Here is a tiny trained network, its code and every weight. The questions are about switching its units off for an input and a class, where a switched-off unit gives its printed mean instead of its output.

import numpy as np


def w(rows, s, z=0):
    codes = np.array(rows[::2]) - 128.0
    scale = np.full(codes.shape[1], s)
    scale[-1] = z or s
    return codes * scale


def f(y):
    return y / 2 * (1 + np.tanh(0.7978845608 * (y + 0.044715 * y**3)))


def log_softmax(a):
    a = a - a.max(-1, keepdims=True)
    return a - np.log(np.exp(a).sum(-1, keepdims=True))


def net(x, mask):
    res = np.array(x, float).reshape(1, 7) / 4 @ E
    y = f(res @ A[0][:, :-1].T + A[0][:, -1])
    res = res + np.where(mask, y, B[0][:, -1]) @ B[0][:, :-1]
    return log_softmax(res[-1] @ U[:, :-1].T + U[:, -1])


A, B = {}, {}
E = w([
[45,146,113,132,89,191,153,220,56,210,174],'x0',
[113,162,148,3,85,122,63,148,86,158,61],'x1',
[113,137,172,157,85,120,151,159,151,181,117],'x2',
[172,84,48,182,144,169,210,170,91,79,204],'x3',
[97,82,211,169,134,175,131,98,217,200,89],'x4',
[167,189,165,155,1,21,187,224,125,154,115],'x5',
[229,17,146,88,125,186,162,111,185,116,53],'x6',
],0.0057)
A[0] = w([
[132,194,101,152,27,76,194,254,49,141,184,198],'N0',
[66,93,195,160,135,206,144,132,169,224,124,198],'N1',
[204,51,99,147,177,145,158,85,176,63,126,252],'N2',
[70,209,66,127,175,113,70,106,49,93,205,206],'N3',
[87,80,175,151,139,201,148,127,164,204,125,216],'N4',
[129,160,212,100,94,65,89,112,173,150,36,226],'N5',
[190,63,80,25,153,188,102,98,102,87,72,109],'N6',
[174,91,102,203,171,121,178,106,177,74,158,180],'N7',
[136,162,222,96,92,57,84,109,186,149,18,213],'N8',
[194,70,107,216,173,120,185,96,201,68,157,156],'N9',
[69,211,71,130,171,110,74,108,51,98,197,218],'N10',
],0.0059,0.0013)
B[0] = w([
[175,224,68,184,33,2,245,250,12,213,150,255],'N0',
[47,70,176,184,114,212,112,184,162,214,116,180],'N1',
[233,47,116,146,127,155,182,74,149,28,138,200],'N2',
[55,190,69,110,193,95,77,101,87,104,211,200],'N3',
[68,54,170,173,116,225,109,171,160,184,105,171],'N4',
[167,214,211,68,63,48,66,79,192,178,55,199],'N5',
[201,65,57,36,148,202,102,174,59,50,35,187],'N6',
[170,93,140,210,122,88,202,69,176,60,208,182],'N7',
[187,208,236,42,43,42,46,52,220,179,42,210],'N8',
[195,76,151,200,113,106,207,53,194,60,201,196],'N9',
[55,210,71,107,195,93,73,102,91,109,214,199],'N10',
],0.0055,0.0083)
U = w([
[33,183,71,113,243,105,56,85,86,104,197,198],'0',
[182,60,64,33,177,217,95,146,70,74,21,2],'1',
[149,182,87,165,54,56,234,254,39,177,144,153],'2',
[34,73,180,189,131,234,116,184,169,224,113,214],'3',
[154,181,226,59,81,73,54,71,215,168,35,147],'4',
[191,64,137,206,140,131,214,49,190,57,177,45],'5',
],0.0064,0.00066)

Each question gives the input, the list of numbers given to net, and the class t.
The units are the neurons (one row each of A and B). Each row of codes is followed by its name. A weight is (code - 128) times the scale printed after its matrix; where a second scale follows, it is the last column's (A, B and U).
mask holds one flag per neuron, in row order. A switched-off neuron (its flag False) gives its mean, the last column of its row in B, instead of its output. The means were averaged over made-up inputs and are rounded, as every weight is.
A unit's drop is (log p(t) with every unit on - log p(t) with that unit switched off) / (log p(t) with every unit on - log p(t) with every unit switched off).
The circuit of an input: a set's keep is (log p(t) with only the set's units on - log p(t) with every unit switched off) / (log p(t) with every unit on - log p(t) with every unit switched off). Starting from all 11 units, units are removed one at a time, each time the one whose removal leaves the highest keep (on an exact tie, the one counted first), for as long as the keep stays at least 0.8.
circuit, biggest first: the units of the circuit, biggest drop first
top k neurons: the k neurons with the biggest drops, biggest first
drop of u: that unit's drop, to one decimal
input [3,1,0,7,8,-1,4], class 3: circuit, biggest first -> N1
input [-3,1,-3,1,-4,-3,2], class 1: top 2 neurons -> N6, N0
input [7,-5,3,8,-2,-3,4], class 5: circuit, biggest first -> N9, N7
input [2,-3,-6,-3,6,-8,-2], class 3: circuit, biggest first -> N1, N4
input [4,1,6,-4,-4,-6,5], class 1: top 2 neurons -> N6, N0
input [3,-3,-7,8,-8,-1,-2], class 0: top 2 neurons -> N3, N10
input [-8,6,0,6,-5,6,7], class 1: top 2 neurons -> N6, N0
input [-2,7,-3,7,5,0,-1], class 1: drop of N8 -> 0.1
input [-1,4,-7,-2,3,-5,-1], class 1: drop of N6 -> 0.5
input [2,-3,7,-2,-2,-3,-3], class 0: drop of N10 -> 0.1
input [2,-1,1,0,-4,-3,7], class 1: top 2 neurons -> N6, N0
